Below is a small trained network, with its code and all its weights. Each question gives an input and a target symbol and asks what happens when units are switched off, that is, made to give their printed mean instead of their output.

import numpy as np


def w(rows, s, z=0):
    codes = np.array(rows[::2]) - 128.0
    scale = np.full(codes.shape[1], s)
    scale[-1] = z or s
    return codes * scale


def norm(h):
    return h / np.sqrt((h * h).mean(-1, keepdims=True) + 1e-5)


def softmax(a):
    e = np.exp(a - a.max(-1, keepdims=True))
    return e / e.sum(-1, keepdims=True)


def log_softmax(a):
    a = a - a.max(-1, keepdims=True)
    return a - np.log(np.exp(a).sum(-1, keepdims=True))


def net(x, mask):
    ids = ['ΔΘΞΩαβγημτψ'.index(c) for c in x.split()]
    T = len(ids)
    res = E[ids] + P[:T]
    u = 0
    for l in range(3):
        r = norm(res)
        for j in range(2):
            rows = slice(3 * j, 3 * j + 3)
            q, k, v = (r @ M[l][rows].T for M in (Q, K, V))
            z = softmax(np.where(np.tri(T) > 0, q @ k.T / 3**0.5, -1e9)) @ v
            o = O[l][rows]
            res = res + np.where(mask[u + j], z, o[:, -1]) @ o[:, :-1]
        u += 2
    return log_softmax(norm(res)[-1] @ U[:, :-1].T + U[:, -1])


Q, K, V, O = {}, {}, {}, {}
E = w([
[124,177,228,125,128,178,64,135],'Δ',
[113,63,107,91,149,203,122,40],'Θ',
[144,75,94,73,102,139,114,112],'Ξ',
[165,98,182,168,45,136,79,186],'Ω',
[119,47,136,77,62,133,110,110],'α',
[154,140,48,164,183,156,55,194],'β',
[60,130,114,71,228,77,138,216],'γ',
[76,250,127,235,152,123,72,143],'η',
[78,81,163,119,86,164,133,89],'μ',
[56,106,149,154,151,190,162,87],'τ',
[69,106,113,156,172,180,150,92],'ψ',
],0.019)
P = w([
[26,216,38,91,5,216,109,164],'0',
[53,87,97,167,58,141,67,86],'1',
[116,158,98,125,65,216,194,146],'2',
[82,81,123,170,83,134,73,90],'3',
[139,130,128,118,104,201,195,144],'4',
[98,87,134,179,96,121,67,98],'5',
[155,118,149,115,129,186,198,147],'6',
[115,100,144,189,103,109,61,108],'7',
[172,111,169,115,153,170,192,159],'8',
[124,108,147,204,97,95,51,116],'9',
[180,101,187,111,175,149,186,172],'10',
],0.014)
Q[0] = w([
[132,159,78,63,156,154,250,228],'0.h0',
[188,170,97,142,151,162,117,149],'0.h0',
[140,82,90,156,116,127,141,160],'0.h0',
[90,144,193,181,145,166,66,122],'0.h1',
[100,110,226,86,33,129,113,152],'0.h1',
[68,161,194,147,136,148,196,119],'0.h1',
],0.015)
K[0] = w([
[21,57,39,70,55,224,175,23],'0.h0',
[97,176,86,139,86,116,106,95],'0.h0',
[174,76,101,159,151,88,145,160],'0.h0',
[75,175,244,208,206,109,163,177],'0.h1',
[87,114,237,73,6,42,150,176],'0.h1',
[8,141,192,156,96,211,145,95],'0.h1',
],0.011)
V[0] = w([
[83,198,249,55,124,99,120,131],'0.h0',
[194,119,226,107,141,224,61,110],'0.h0',
[29,79,141,20,184,160,137,96],'0.h0',
[35,158,91,128,118,208,25,108],'0.h1',
[103,104,214,162,124,158,77,254],'0.h1',
[122,137,209,71,119,142,148,113],'0.h1',
],0.008)
O[0] = w([
[119,132,222,50,141,181,147,158,103],'0.h0',
[163,17,203,61,133,151,127,79,164],'0.h0',
[70,162,147,126,130,184,45,162,211],'0.h0',
[138,40,128,82,81,31,134,120,248],'0.h1',
[106,183,1,146,115,185,183,164,159],'0.h1',
[109,98,39,184,125,66,58,95,138],'0.h1',
],0.0072,0.011)
Q[1] = w([
[122,72,131,122,120,158,78,70],'1.h0',
[39,153,93,144,200,164,129,156],'1.h0',
[159,97,102,231,114,22,99,27],'1.h0',
[114,80,12,174,134,138,99,113],'1.h1',
[177,175,151,198,131,27,118,142],'1.h1',
[110,153,130,158,98,182,59,100],'1.h1',
],0.011)
K[1] = w([
[179,103,171,133,190,158,140,120],'1.h0',
[46,105,108,109,168,117,138,150],'1.h0',
[213,177,167,249,155,91,136,219],'1.h0',
[165,116,67,168,135,165,139,149],'1.h1',
[158,195,122,159,116,88,146,127],'1.h1',
[135,110,169,147,101,170,123,155],'1.h1',
],0.014)
V[1] = w([
[161,115,96,119,97,160,106,84],'1.h0',
[123,44,88,57,62,149,141,211],'1.h0',
[120,137,139,58,150,99,142,147],'1.h0',
[150,161,108,147,162,74,99,116],'1.h1',
[97,127,236,100,195,66,175,126],'1.h1',
[133,153,135,107,54,187,168,1],'1.h1',
],0.0093)
O[1] = w([
[117,57,82,179,168,70,87,112,178],'1.h0',
[175,182,141,155,143,239,168,131,254],'1.h0',
[58,151,116,100,126,141,53,195,117],'1.h0',
[111,116,153,91,71,152,164,49,56],'1.h1',
[236,87,157,116,233,114,184,132,53],'1.h1',
[85,189,144,186,109,10,106,217,196],'1.h1',
],0.011,0.013)
Q[2] = w([
[143,86,212,171,46,151,145,89],'2.h0',
[221,154,236,141,98,126,142,135],'2.h0',
[96,143,106,73,162,130,145,142],'2.h0',
[110,92,251,115,120,120,128,142],'2.h1',
[113,81,136,139,90,107,113,175],'2.h1',
[120,126,206,90,107,115,82,100],'2.h1',
],0.016)
K[2] = w([
[147,105,132,185,51,132,148,117],'2.h0',
[164,112,138,98,40,54,204,93],'2.h0',
[102,165,147,7,184,134,122,155],'2.h0',
[171,64,124,229,184,122,132,155],'2.h1',
[76,100,132,199,106,143,73,164],'2.h1',
[144,69,179,147,131,107,148,89],'2.h1',
],0.012)
V[2] = w([
[104,98,102,128,12,187,122,99],'2.h0',
[137,113,129,117,92,121,147,72],'2.h0',
[138,64,142,78,199,156,163,127],'2.h0',
[108,73,106,150,162,134,124,167],'2.h1',
[104,137,143,185,186,104,94,163],'2.h1',
[100,177,65,106,65,142,102,125],'2.h1',
],0.011)
O[2] = w([
[208,105,177,63,254,85,178,110,229],'2.h0',
[123,24,109,176,208,158,122,181,74],'2.h0',
[128,161,86,227,91,56,135,173,30],'2.h0',
[160,175,187,54,139,174,210,88,176],'2.h1',
[187,115,85,136,137,144,206,109,184],'2.h1',
[159,221,78,227,80,99,179,208,248],'2.h1',
],0.0079,0.012)
U = w([
[168,98,187,45,178,206,146,139,177],'Δ',
[111,79,89,158,179,139,6,89,254],'Θ',
[219,140,72,103,135,74,57,131,105],'Ξ',
[244,131,119,164,146,158,242,181,8],'Ω',
[186,62,149,114,52,141,83,178,70],'α',
[143,105,46,131,67,196,128,38,80],'β',
[88,201,89,156,108,163,86,197,175],'γ',
[157,164,132,60,83,39,184,84,149],'η',
[102,82,223,163,69,161,122,127,94],'μ',
[77,137,158,150,165,134,150,96,79],'τ',
[100,129,100,144,179,98,130,112,116],'ψ',
],0.012,0.005)

Each question gives the input, a string of symbols that net reads in full, and the target symbol t.
The units are the heads (3 rows each of Q, K, V and O). Each row of codes is followed by its name. A weight is (code - 128) times the scale printed after its matrix; where a second scale follows, it is the last column's (O and U).
mask holds one flag per head, layer by layer. A switched-off head (its flag False) gives its mean, the last column of its rows in O, instead of its output. The means were averaged over made-up inputs and are rounded, as every weight is.
A unit's drop is (log p(t) with every unit on - log p(t) with that unit switched off) / (log p(t) with every unit on - log p(t) with every unit switched off).
The circuit of an input: a set's keep is (log p(t) with only the set's units on - log p(t) with every unit switched off) / (log p(t) with every unit on - log p(t) with every unit switched off). Starting from all 6 units, units are removed one at a time, each time the one whose removal leaves the highest keep (on an exact tie, the one counted first), for as long as the keep stays at least 0.8.
units of the circuit, in order: the units of the circuit, biggest drop first
unit that matters most: the unit with the biggest drop
heads that matter: for each layer, one digit per head in row order, 1 if its drop is at least 0.15 and else 0, layers parted by /
input Θ μ Θ β Ω, target γ: units of the circuit, in order => [0.h1]
input γ μ Θ Δ Δ, target Ω: heads that matter => 11 / 11 / 00
input μ Θ τ β Θ Θ Ξ, target γ: units of the circuit, in order => [0.h0 1.h1]
input Θ ψ Ξ η α Ξ, target η: heads that matter => 00 / 10 / 00
input Δ Ξ γ Ω α Θ, target Ω: heads that matter => 10 / 10 / 10
input μ β α ψ γ α α Ω Θ α α, target Δ: units of the circuit, in order => [0.h0 2.h1]
input Θ μ μ Ξ, target Ξ: units of the circuit, in order => [0.h0 0.h1 2.h0 1.h1]
input Θ Ξ μ Θ τ Θ Δ, target γ: heads that matter => 01 / 01 / 00
input η Θ β Θ Θ ψ, target β: heads that matter => 10 / 01 / 00
input Θ α μ Θ Θ γ τ μ ψ, target γ: units of the circuit, in order => [2.h0 0.h1]
input μ γ Δ μ ψ, target γ: units of the circuit, in order => [2.h0 0.h0]
input Θ Θ ψ γ Θ μ γ γ α η γ, target Δ: heads that matter => 01 / 01 / 01
input γ Θ Ξ γ Ω Θ τ, target γ: units of the circuit, in order => [0.h1 1.h1]
input γ Θ Ξ, target γ: unit that matters most => 1.h1
input Ξ η γ β μ Ξ γ γ Ξ, target Δ: heads that matter => 01 / 00 / 00
input Θ μ γ α γ α, target γ: heads that matter => 10 / 10 / 00
input Ξ Θ γ Θ γ η Δ β Θ μ, target β: heads that matter => 01 / 01 / 00
input γ α γ, target Ω: units of the circuit, in order => [1.h1 2.h0]
input Θ γ Ξ Θ Θ β Θ, target Δ: heads that matter => 01 / 00 / 01
input μ β Ξ α α Θ η μ, target η: unit that matters most => 1.h0
input Θ Θ Δ Θ, target Δ: heads that matter => 10 / 00 / 00
input α Θ η Θ Ω ψ γ Θ τ γ μ, target γ: heads that matter => 01 / 01 / 10
input γ Θ β Θ Ξ Θ Θ μ, target β: units of the circuit, in order => [1.h1 0.h0]
input Θ Θ η γ τ γ μ, target γ: units of the circuit, in order => [0.h1 1.h1]
